[[-26 -37 -43  -4  -1 -25   6   0  63]
 [  0  32  13   2  25  -7 -28 -25 -50]
 [-55  33 -36 -27  50  16 -48  35  27]
 [-40 -27   8  18 -29 -12  51  41  -6]
 [-49 -26 -27  28  35 -17 -12 -65  20]]
->
[[-37 -43  -4  -1 -25   6   0  63 -26]
 [ 32  13   2  25  -7 -28 -25 -50   0]
 [ 33 -36 -27  50  16 -48  35  27 -55]
 [-27   8  18 -29 -12  51  41  -6 -40]
 [-26 -27  28  35 -17 -12 -65  20 -49]]

[[ 69  23  25]
 [  2  38 -19]
 [  5   8 -14]]
->
[[ 23  25  69]
 [ 38 -19   2]
 [  8 -14   5]]

[[-35  51]
 [-59  52]
 [ 51 -57]
 [-57  32]
 [-26  14]
 [ 19  10]
 [ 16 -37]
 [ 50 -59]]
->
[[ 51 -35]
 [ 52 -59]
 [-57  51]
 [ 32 -57]
 [ 14 -26]
 [ 10  19]
 [-37  16]
 [-59  50]]

[[ -1  31   5  16 -25   4 -38  37 -19 -14 -30  17  25  20  39 -11]
 [  4 -54  35  -2 -33 -37 -64   0 -27  13 -18   9  15  29  30 -30]
 [-13 -45   0  -9 -38  -7 -41  40 -15 -12 -11  -8  39  11  22 -46]
 [-16 -10   4  11 -64   3 -45  22 -14  25   8 -17  21  13  14 -41]
 [-10   0  16  33   0  -5 -34  11 -56  -9 -54 -18  26  30  25 -40]
 [ -8 -37   2   6 -38 -25 -45  -8 -13  24 -22  30  39  28  37 -11]]
->
[[ 31   5  16 -25   4 -38  37 -19 -14 -30  17  25  20  39 -11  -1]
 [-54  35  -2 -33 -37 -64   0 -27  13 -18   9  15  29  30 -30   4]
 [-45   0  -9 -38  -7 -41  40 -15 -12 -11  -8  39  11  22 -46 -13]
 [-10   4  11 -64   3 -45  22 -14  25   8 -17  21  13  14 -41 -16]
 [  0  16  33   0  -5 -34  11 -56  -9 -54 -18  26  30  25 -40 -10]
 [-37   2   6 -38 -25 -45  -8 -13  24 -22  30  39  28  37 -11  -8]]

[[-21 -13]
 [ 23 -49]
 [  6 -66]
 [ -4 -22]
 [ 66  33]
 [ 25 -19]]
->
[[-13 -21]
 [-49  23]
 [-66   6]
 [-22  -4]
 [ 33  66]
 [-19  25]]

[[ -6 -24 -19]
 [-30 -49  30]
 [-39 -42  21]
 [-35 -54  35]
 [  3 -29 -27]
 [ 19 -40 -19]]
->
[[-24 -19  -6]
 [-49  30 -30]
 [-42  21 -39]
 [-54  35 -35]
 [-29 -27   3]
 [-40 -19  19]]

[[ 41   3 -21  29 -13]
 [ 20 -14 -39 -26 -58]
 [ 25 -31   2   0  13]
 [-14   9 -21   7  -6]
 [-56  40 -26 -33  -8]]
->
[[  3 -21  29 -13  41]
 [-14 -39 -26 -58  20]
 [-31   2   0  13  25]
 [  9 -21   7  -6 -14]
 [ 40 -26 -33  -8 -56]]

[[-29   0 -18  27   2 -27 -17   1  20   3  -2  21]
 [ 54  27  55  -1 -34  -6 -12  23 -55 -44  18 -43]
 [-27  -3 -23   5  12   4  12 -19  24  12  -8  20]
 [ -1  24  16   8 -38 -20  -5 -22 -37 -55  -1 -25]
 [ -8  -8  -8  30  21 -20 -25  38  34  34   9  30]]
->
[[  0 -18  27   2 -27 -17   1  20   3  -2  21 -29]
 [ 27  55  -1 -34  -6 -12  23 -55 -44  18 -43  54]
 [ -3 -23   5  12   4  12 -19  24  12  -8  20 -27]
 [ 24  16   8 -38 -20  -5 -22 -37 -55  -1 -25  -1]
 [ -8  -8  30  21 -20 -25  38  34  34   9  30  -8]]

[[  0   3  -1]
 [-21  12  28]
 [-36  36  56]
 [-44  11  -7]
 [-49  22  60]
 [-26  25  50]
 [ 24 -45 -38]
 [-19  25  40]]
->
[[  3  -1   0]
 [ 12  28 -21]
 [ 36  56 -36]
 [ 11  -7 -44]
 [ 22  60 -49]
 [ 25  50 -26]
 [-45 -38  24]
 [ 25  40 -19]]
---
[[-24  40 -21]
 [-25 -65  40]
 [-31 -22   4]]
->
[[ 40 -21]
 [-65  40]]

[[-74   5 -31]
 [-12  16  71]]
->
[[  5 -31]
 [ 16  71]]

[[  5  61  -1  15 -37]
 [  5  62   2  20 -34]
 [  5  -4 -22  43 -24]]
->
[[61 -1]
 [62  2]]

[[  6  20  24  41]
 [  2 -41  67  20]
 [-67  36  18  34]
 [ 29  25 -36 -58]]
->
[[ 20  24]
 [-41  67]]

[[-34  63  11]
 [ 49   3  -2]]
->
[[63 11]
 [ 3 -2]]

[[  0  42 -33  22]
 [-40  68  20  34]]
->
[[ 42 -33]
 [ 68  20]]

[[ 10  20  46 -25]
 [ 32   2  15  -1]
 [ 29  29  64 -16]]
->
[[20 46]
 [ 2 15]]

[[ 38 -70  10  44]
 [ -7 -46  29 -14]
 [-25 -38  16 -49]]
->
[[-70  10]
 [-46  29]]
